Table B holds the same points as the rows below, measured another way and shuffled. Each row below is followed by which row of B it is.
In the rows, 100 means zero.
B:
0: [ 93  99  96 100 103 105  97 105  99 102 130  94  94 105 101 100 101 100
  97 111  83  98 108 104  96  96  96 102  98  97  99  98 103]
1: [ 84 113  90 102 119  90 102 125  69 103 121 102 108  97  89 105 103 100
  80 117  53  91 100  94 116  97  89 101 111 100  97  94 109]
2: [101  79 107  98  91 115  86  93 108 109  91  96 103 106 119  93 106  93
 121  98 113 101 108 106  82  94 115 105  99  92  99 100  99]
3: [101  87 105 104  89 108  94  95  92 113  98 102 104 103 114  97 103 101
 110  94  96 103 111 118  89  96 116 105  97  96  96 107 100]
4: [ 95  93  98  96 107 118 105  97 116 103 125  84  91 109 123  94 108 100
 106 120 126 101 114 100  92  94  93 107  89  98  96  91 101]
5: [ 90  95 105 101 122 106 100 114  72 111 118 101 109 112 112  98 101  94
  96 121  86  95 102  89  97  91 105 107 108 103  99  95 101]
6: [ 97 108  95  92 111 118 101 102 121  88 133  80  79 110 108 100  98 101
  95 126 129  91 103  78 106  92  76  98  92 103  99  84 102]
7: [106 101  96 105  63 100 104  81 136 101  87  95  89  93  84 103 102 109
 105  71  86 118 112 137  92 109  95  95  88  88 108 110  93]
8: [ 98  93  98 105 107 101  98 105  83 106 113 106 103 103 104  98 102  97
 101 104  87  99 105 105  97  97 113 100 104  98  99 107 102]
9: [ 97 102  96 106  85  81  94 108  85 112  96 111 111  87  84 105  98 103
  96  82  41 103 102 126 103 105 110 100 107  93 104 110 103]
10: [108 111  92  98  71 102 103  82 148  94 112  90  82  88  82 102 104 113
 103  76  92 116 115 129  97 111  82  94  82  82 110 106  94]
11: [100  90 108 112  77 102  91  81 104 107  90 109  97 104  92  99 106 100
 113  71  90 100 116 126  88 105 115  96 103  94 101 107  96]
12: [102  99  99 103  94 112  98  96 110 103 112  92  93 100 105 100 104 100
 106 100 106 102 111 109  95  95  98 104  94  91 101 100 100]
13: [104 100 100 105  70  92  94  91 124 105  82 101  96  93  83 106 100 107
 104  72  72 107 110 130  96 109 101  99  95  84 104 108  98]
14: [105  97 104 105  68  99  92  85 130 100  84  90  95  95  92 101 103 105
 109  71  88 103 116 128  91 107  98  99  89  87 104 106  96]
15: [107  87 103  97  80 125  92  78 135 108 111  81  83 108 130  99 102 102
 112 105 140  95 125 118  93  95 107 104  79  84  98  89  98]
16: [100 107  90 107  83  75  96 104  93 105  90 114 110  85  72 104 101 108
  96  71  41 107 101 124 100 110 104 101 108  90 106 115  99]
17: [100 123  93 100 103  85 110 118  91  94 108 100  97  94  84 111  99 106
  80  99  85 100  92 100 114 104  83  90 104 102 102  99 112]
18: [102  85 109 101  71 112  93  78 125 110  93  90  95 109 108  95 112 100
 121  79 111 102 121 122  88 100 104 101  88  89 103 101  92]
19: [107  89 104  97  85 124  92  77 138 100 118  84  80 104 122  94 100 104
 118 106 138 105 122 110  91  95 102 100  81  89  95  94  94]
20: [102  96 101 108  83  93  93 101  96 107  94 102 101  98  89 104  99 104
 101  82  66  98 108 118  95 104 106 101 101  90 104 106 100]
21: [ 98  99  96 107  83  76 102 106  83 113  91 122 114  85  82 104  98 102
  93  74  37 109 101 135 100 104 113 101 108  90 104 115 104]
22: [104 110  98  98  86 109 105  90 134  91 108  79  81 103  93 106 102 103
  98  99 113  99 107 104 104 102  77  97  90  91 102  92  99]
23: [ 95  91 104 103 103  97  97 100  76 108 104 112 115  97 102 100 100 101
 103  97  71 103 101 114  95  97 117 100 106  99 100 103 102]
24: [ 89 107  90 106 116  92 100 123  71 106 124 109 111  98  94 101 103 100
  89 112  58 104  97 100 103  97  98 104 107 103 101 102 103]
25: [101  83 109  99  79 125  93  74 126 103 105  84  91 105 125  92 107 101
 124 105 143  96 121 109  82  96 109 107  87  91  98  95  92]
26: [107 115  97 103  79  96  98  91 127  92 103  87  85  92  78 108 104 110
  97  86  99 102 109 119 107 109  84  93  94  86 104 102  99]
27: [ 94 109  93 107  97  70  96 114  82 110  91 110 109  92  77 108 100 106
  87  75  39 100  96 112 106 109  95  97 105  93 104 108 107]
28: [106 116 100 103  83 111  99  91 134  91 114  73  72 103  84 106 104 109
  97  96 109  97 117 112 106 106  73  96  87  88 105  89  99]
29: [ 94 104  91 105 113  83 100 123  67 106  99 116 115  94  84 102  98 102
  87  99  53  97  87  95 107  98 104 102 110 106 101 109 104]
30: [ 93  82 107  97  91 116  86  91  99 110 103  93 102 107 124  94 104  97
 112 104 112  89 111 104  86  91 109 108  95  96  98  98 102]
31: [104  92 105 103  78 105  92  85 118 101  86  92  93 106 104  97 104 103
 114  81 102 103 115 117  89 102 105 100  93  92 103 106  96]
32: [107  99  95  97  63 110  94  82 141 100 108  85  83  93  96 103 104 109
 103  82 110  98 113 128  99 105  90  94  86  85 104  96  96]
33: [ 95 107  92  93 120 117 104 111 105  97 145  85  87 107 120  98 104  97
  93 134 131  93 107  79 105  88  84 104  92 103  96  86 107]

[ 80  96 100  79  90  94  96  97 108 113  93  87 101  94  97 113 103  96
 127  90  92 100 102  92  95 107 101  96  97  61  83 100  87 108 100  91
 110  62  65 101 106  99 101 103  98  97  96  95]
7
[ 69 102 118 103 110  91 103 103  95  97  92  85 102  77  88  97 108  98
 103  81 130 101 103 102  94  95  92  85  97  82 121 106 109 104 140  88
  87  92  95 118 112  97  97 102  96 110  97  84]
21
[111 106 105 103  94 104 104  99  93  92  95 100 101  91  98 103  97  99
  99 103 115  94  99 105 104  94 102 111  99 103 102 106 108 105 108  98
  92 102  99 105 101  98  99 100 100 105 103  96]
0
[101 100 108  82  85 101  86 105 102 100  93  91 101  88 103 116 102 101
 115 101  84  95 103 108 102 101  95 106  93  79  95 106  88 108  74  81
 106  95  87 107  97  96 103 104 100 110  96  87]
31
[ 86  96  76  85  81  97 109  89 105 112  95  99 100 113  98 114 101  91
 120  93  96 100 107  95  98 103 116 101 106  92  84  96  80  98  85 121
 100  60  70  96  91 103  99  97 101  91 102 114]
28
[ 69 102 111 104 109  91 114 101  95 101  95  83 104  84  88  96 110  97
 112  79 118 105 106 104  94  97  94  83  98  86 122 106 100  99 147  93
  89  88  93 111 106  99  98 100  97 109 103  90]
16
[ 89  99 108  80  87  97  93 102 106 107  94  87 102  89 100 117 104 100
 122  93  83  98 103 104  97 105  97 100  95  67  99 102  84 105  83  84
 103  74  76 108  97  97 103 103  99 113  97  91]
14
[ 74  99 109 106 119  92 121 101  94  97  94  85 104  90  83  91 117  94
 102  77 138 105 108  99  93  97  96  81 103 101 133 105 110  92 146 101
  75  86  94 116 102  98  93  98  97 115 101  94]
27
[127 105  94 103  93 106  98  96 100  96  99 113  98 112 108 102  92  97
  91 118 109  91  93  94 108  97 116 120 105 119  88  98 111 102  83 118
  94 106 103  87  95 102  99  98 103  92 102 116]
33
[118 113 110 109 101 107 105 106  94  82 103  99 101  96 102 100  93 103
  77 103 122  89  94 111 107  88  97 106  97 119 111 106 126 105 106  96
  85 118 118 104 105  97  98  99 101 108 103  94]
5
[128 100 104  75  76 109  73 104 102 101  94 103  94  90 110 123  89 102
 100 121  57  87  95 115 112 100 100 119  93  81  75 104  86 115  44  75
 110 113  99  90  93  97 109 108 101 103  96  95]
25
[111 101 111  74  80 105  77 107  99  98  90  92  98  85 106 122 102 101
 114 106  69  87 101 110 105  99  94 111  91  68  85 107  95 112  57  77
 104  96  89 105  96  94 104 106  99 112  91  87]
18
[ 94  98  86  87  88  99 108  92 109 112 100  99 102 112 101 109 101  94
 118  97  91  99 102  89  97 106 114 100 103  92  83  94  84  98  85 116
 101  66  74  96  96 103  99  98 101  92 100 112]
22
[ 99 101 109  81  90 101  87 105  96  95  92  92 101  81  99 109 100 101
 104  72  91  98 102 110 102 100  92 106  93  76 104 107  97 110  94  78
 103 100  88 108 102  95 102 103  99 112  97  83]
11
[121  92  98  78  71 103  79  97 103 106  93 109  95  98 108 119  92  98
 104 121  75  90  98  97 106 104 107 117  98  76  76  97  87 113  48  86
 115  99  70  87  93  97 108 106 101  96  95 101]
19
[120  94  97  70  71 103  71  99 105 106  91 109  93  95 109 125  90  98
 101 124  81  88  98 100 108 104 109 114  97  69  70  99  89 115  30  87
 112  97  87  83  92  99 107 107 102  95  93 100]
15
[ 94 110 104 118 115 100 128  96  89  92 100  95 102  98  87  86 101  98
  86  89 144  97 100 105 101  87 104  93 105 127 125 108 122  93 145 126
  74 101 113 107 105 101  93  95  99 104 106 105]
1
[ 71  96  84 110 109  89 124  91 101 105 103 103 103 118  89  86 106  93
 101  79 132 111 104  85  89 100 110  85 108 119 115  90 111  92 133 130
  81  80  89 100 104 105  92  95  99  87 103 112]
17
[ 74  93  82  90  89  91 113  86 104 113  93  94 101 107  92 106 104  92
 114  87  99 109 108  91  94 104 112  95 106  86 100  94  82  99 105 111
 100  67  69  99  96 103  99 101  99  92 102 106]
26
[101 101 100  93  88 101  93 101  97  98  93  99 100  92 103 109  96  98
 100 108  97  93 100 100 105  99 104 111  99  93  97 102 100 106  89  91
 104  96  95 100  98  97 102 102 100 103 101 100]
12
[ 77  99 106  90  93  92 102  99 101 108  91  84 102  92  94 106 105  97
 117  86 102 101 105 101  96 106  98  90  99  77  97 102  86 104 103  90
 100  70  78 107 104  99 102 102  97 106  98  93]
13
[ 99 103 111  99 101 102  99 106  91  86  96  96  99  82  95 102  93 102
  78  99 114  94  99 108 103  92  92 100  94  93 115 108 123 109 115  81
  94 109 109 107 107  95 100 103  98 109 101  85]
23
[103 105 109 101  98 102  99 106  91  89  97 100 101  85  98 104  95 102
  85 101 113  97 100 108 104  94  94 112  96  98 111 108 111 105 112  86
  92 119 106 109 103  97  98 101 100 107 104  87]
8
[ 88 107 110 121 130  96 117 102  89  90  99  93 104  90  91  85 105 101
  94  88 139 105 103 101  99  94  94  94 102 115 128 107 115  96 145 103
  88 112 109 111 108 100  95  97  98 107 107  94]
29
[ 94  93  93  80  88  94  95  94 110 113  91  94 101  98 100 116 101  92
 120  93  86  96 102  91  98 105 108 101 101  66  81  96  85 106  72 100
 102  65  69 101  94  99 102 102  99  94  95 104]
32
[101 109 111 116 112  98 113 101  88  88  97  97 103  89  97  95 100 101
  93  94 137  96  99  99 102  91  97 100 100 117 119 110 122 101 143 104
  83 111 106 108 107  99  96  98  98 106 106  94]
24
[129 105 118  93  92 109  83 109  95  89  95  97  97  86 107 114  94 101
  86 111  88  83  96 114 109  93  97 117  93  93 103 108 106 110  62  75
  96 117 114 103  95  94 105 104 101 114  95  87]
30
[124 101 101  88  85 106  86  99 101  94  97 109  96 105 108 113  93  99
  94 120  92  86  93  98 109  97 107 117  99  96  83 102 112 107  74  99
  95 103  99  89  97  99 102 102 102  99  96 103]
4
[119 103  88 106  91 105 107  93 104 106 102 110 101 116 108  97  98  96
 107 112 101  94  97  92 102 103 116 114 107 112  84  97  93  96  81 119
 102  90  95  90  91 102 100  96 103  90 104 119]
6
[ 86 103 105  95  99  97 105 103  95  98  93  87 102  84  92 106 102  99
 105  89 110 101 104 108  99  97  94  95  98  92 112 106 101 104 108  89
  95  98  88 113 102  98 100 102  98 111 102  91]
20
[107 102 113  88  90 103  86 109  99  90  93  95  99  80 100 117  95 102
  91 107  98  90 100 105 105  95  92 110  92  84 105 108 108 111  84  74
  98 111  98 106 102  94 104 105  99 109  98  82]
3
[ 80 102 114 103 108  92 108 102  94  96  92  86 102  79  87  99 106  98
 101  83 128 100 103 104  98  95  93  87  99  88 124 105 109 101 135  93
  85  88  95 113 108  97  97 102  96 110 100  86]
9
[120 102 121  84  89 104  79 109  98  90  94  96  98  81 109 115  94 104
  91 115  80  86  97 110 108  98  89 117  92  87  95 108 102 112  64  71
 103 107 108 105  97  94 105 105 100 113  95  84]
2
[ 81  93  90  80  81  94 100  94 109 119  90  93 101 100  96 113 104  93
 128  95  91 102 105  90  94 109 111  99 100  63  80  95  81 109 108  98
 110  60  64  97  97 101 102 103  99  94  97 104]
10
